Below is a small trained network, with its code and all its weights. Each question gives an input and a target symbol and asks what happens when units are switched off, that is, made to give their printed mean instead of their output.

import numpy as np


def w(rows, s, z=0):
    codes = np.array(rows[::2]) - 128.0
    scale = np.full(codes.shape[1], s)
    scale[-1] = z or s
    return codes * scale


def f(y):
    return y / 2 * (1 + np.tanh(0.7978845608 * (y + 0.044715 * y**3)))


def softmax(a):
    e = np.exp(a - a.max(-1, keepdims=True))
    return e / e.sum(-1, keepdims=True)


def log_softmax(a):
    a = a - a.max(-1, keepdims=True)
    return a - np.log(np.exp(a).sum(-1, keepdims=True))


def net(x, mask):
    ids = ['βδεηθξπστφψω'.index(c) for c in x.split()]
    T = len(ids)
    res = E[ids] + P[:T]
    r = res
    for j in range(2):
        rows = slice(3 * j, 3 * j + 3)
        q, k, v = (r @ M[0][rows].T for M in (Q, K, V))
        z = softmax(np.where(np.tri(T) > 0, q @ k.T / 3**0.5, -1e9)) @ v
        o = O[0][rows]
        res = res + np.where(mask[j], z, o[:, -1]) @ o[:, :-1]
    y = f(res @ A[0][:, :-1].T + A[0][:, -1])
    res = res + np.where(mask[2:6], y, B[0][:, -1]) @ B[0][:, :-1]
    return log_softmax(res[-1] @ U[:, :-1].T + U[:, -1])


Q, K, V, O, A, B = {}, {}, {}, {}, {}, {}
E = w([
[145,200,115,118,101],'β',
[161,193,160,154,99],'δ',
[68,127,177,66,176],'ε',
[127,87,122,27,94],'η',
[97,88,61,78,72],'θ',
[165,169,91,170,93],'ξ',
[196,130,141,98,163],'π',
[110,91,93,135,139],'σ',
[110,152,195,92,93],'τ',
[93,163,167,162,175],'φ',
[232,144,182,181,164],'ψ',
[71,44,105,78,253],'ω',
],0.02)
P = w([
[71,141,145,3,109],'0',
[77,147,144,186,63],'1',
[205,215,89,2,183],'2',
[87,144,178,218,95],'3',
[108,165,126,7,178],'4',
[83,143,181,213,85],'5',
],0.0088)
Q[0] = w([
[85,8,102,234,28],'h1',
[183,101,89,166,155],'h1',
[130,91,137,76,106],'h1',
[86,66,117,241,151],'h2',
[206,217,100,48,131],'h2',
[83,131,158,137,90],'h2',
],0.017)
K[0] = w([
[117,151,67,100,28],'h1',
[148,78,112,134,118],'h1',
[112,148,120,119,136],'h1',
[2,119,158,82,118],'h2',
[238,101,123,127,146],'h2',
[106,149,144,129,93],'h2',
],0.026)
V[0] = w([
[85,250,98,169,95],'h1',
[76,124,31,153,209],'h1',
[165,82,99,90,64],'h1',
[27,168,107,103,131],'h2',
[142,59,176,156,111],'h2',
[142,103,114,139,118],'h2',
],0.012)
O[0] = w([
[80,198,152,214,186,177],'h1',
[130,210,2,92,115,37],'h1',
[119,8,101,169,97,3],'h1',
[52,126,80,203,186,165],'h2',
[162,195,143,134,159,87],'h2',
[139,117,159,145,131,68],'h2',
],0.0088,0.0064)
A[0] = w([
[82,157,153,183,2,151],'n1',
[142,154,135,213,21,61],'n2',
[87,74,121,146,187,107],'n3',
[120,104,117,81,137,1],'n4',
],0.018,0.0077)
B[0] = w([
[55,102,148,142,71,255],'n1',
[253,201,71,90,123,199],'n2',
[167,97,96,118,189,250],'n3',
[183,138,128,176,86,159],'n4',
],0.022,0.0092)
U = w([
[131,104,118,83,69,199],'β',
[164,146,32,81,112,2],'δ',
[213,102,146,213,133,118],'ε',
[69,51,140,1,86,255],'η',
[94,106,147,239,132,142],'θ',
[125,69,83,141,119,169],'ξ',
[153,97,208,37,129,157],'π',
[146,144,128,176,70,88],'σ',
[100,82,61,63,96,200],'τ',
[84,117,200,153,60,3],'φ',
[133,78,94,30,160,46],'ψ',
[99,197,99,41,185,132],'ω',
],0.0076,0.0052)

Each question gives the input, a string of symbols that net reads in full, and the target symbol t.
The units are the heads (3 rows each of Q, K, V and O) and the neurons (one row each of A and B). Each row of codes is followed by its name. A weight is (code - 128) times the scale printed after its matrix; where a second scale follows, it is the last column's (O, A, B and U).
mask holds one flag per unit, heads first, then neurons. A switched-off unit (its flag False) gives its mean, the last column of its rows in O or B, instead of its output. The means were averaged over made-up inputs and are rounded, as every weight is.
A unit's drop is (log p(t) with every unit on - log p(t) with that unit switched off) / (log p(t) with every unit on - log p(t) with every unit switched off).
The circuit of an input: a set's keep is (log p(t) with only the set's units on - log p(t) with every unit switched off) / (log p(t) with every unit on - log p(t) with every unit switched off). Starting from all 6 units, units are removed one at a time, each time the one whose removal leaves the highest keep (on an exact tie, the one counted first), for as long as the keep stays at least 0.8.
units of the circuit, in order: the units of the circuit, biggest drop first
most important unit: the unit with the biggest drop
k most important neurons: the k neurons with the biggest drops, biggest first
which heads matter: for each layer, one digit per head in row order, 1 if its drop is at least 0.15 and else 0, layers parted by /
drop of u: that unit's drop, to one decimal
input ω φ π, target δ: most important unit -> h1
input σ τ π δ η, target β: units of the circuit, in order -> [n4, h1]
input φ ψ τ ε, target ω: units of the circuit, in order -> [h1, n1]
input φ ε η τ ψ ε, target ω: units of the circuit, in order -> [n1, h1]
input ψ φ ξ, target π: which heads matter -> 11
input ψ ψ ψ φ β, target π: which heads matter -> 01
input σ ψ ψ φ φ π, target π: which heads matter -> 01
input ξ θ ψ φ η, target π: 3 most important neurons -> [n1, n2, n4]
input φ φ π β, target β: which heads matter -> 01
input ε φ ω φ η, target δ: units of the circuit, in order -> [h1, n4]
input φ ξ φ δ, target σ: which heads matter -> 10
input ψ ψ ω δ β, target δ: which heads matter -> 10
input φ φ θ ε φ σ, target ξ: units of the circuit, in order -> [h1, n3]
input σ θ ψ ξ δ, target π: which heads matter -> 01
input φ ω θ, target δ: units of the circuit, in order -> [h1]
input ψ φ φ, target π: which heads matter -> 11
input ψ η φ β, target β: units of the circuit, in order -> [n1, n2, h2, n3]
input ψ φ η, target π: units of the circuit, in order -> [h2, h1]
input φ φ ψ β ε, target π: units of the circuit, in order -> [h2, n1]
input φ φ ψ φ ε, target π: units of the circuit, in order -> [h2]
input τ φ ψ δ, target σ: units of the circuit, in order -> [n2, n1, n3]
input ξ σ τ, target η: 3 most important neurons -> [n2, n4, n3]
input ψ ψ θ, target π: units of the circuit, in order -> [h2, h1]
input ψ φ ω φ φ, target δ: 2 most important neurons -> [n4, n1]
input φ δ ξ, target ω: drop of n1 -> 0.6
input ω σ η, target δ: drop of h1 -> 1.1
input φ φ β ψ τ, target π: units of the circuit, in order -> [h2]
input φ η ξ δ φ τ, target φ: drop of n1 -> 1.2
input τ φ δ, target ω: drop of n4 -> 0.1
input φ ω ψ η ψ, target π: 2 most important neurons -> [n1, n2]
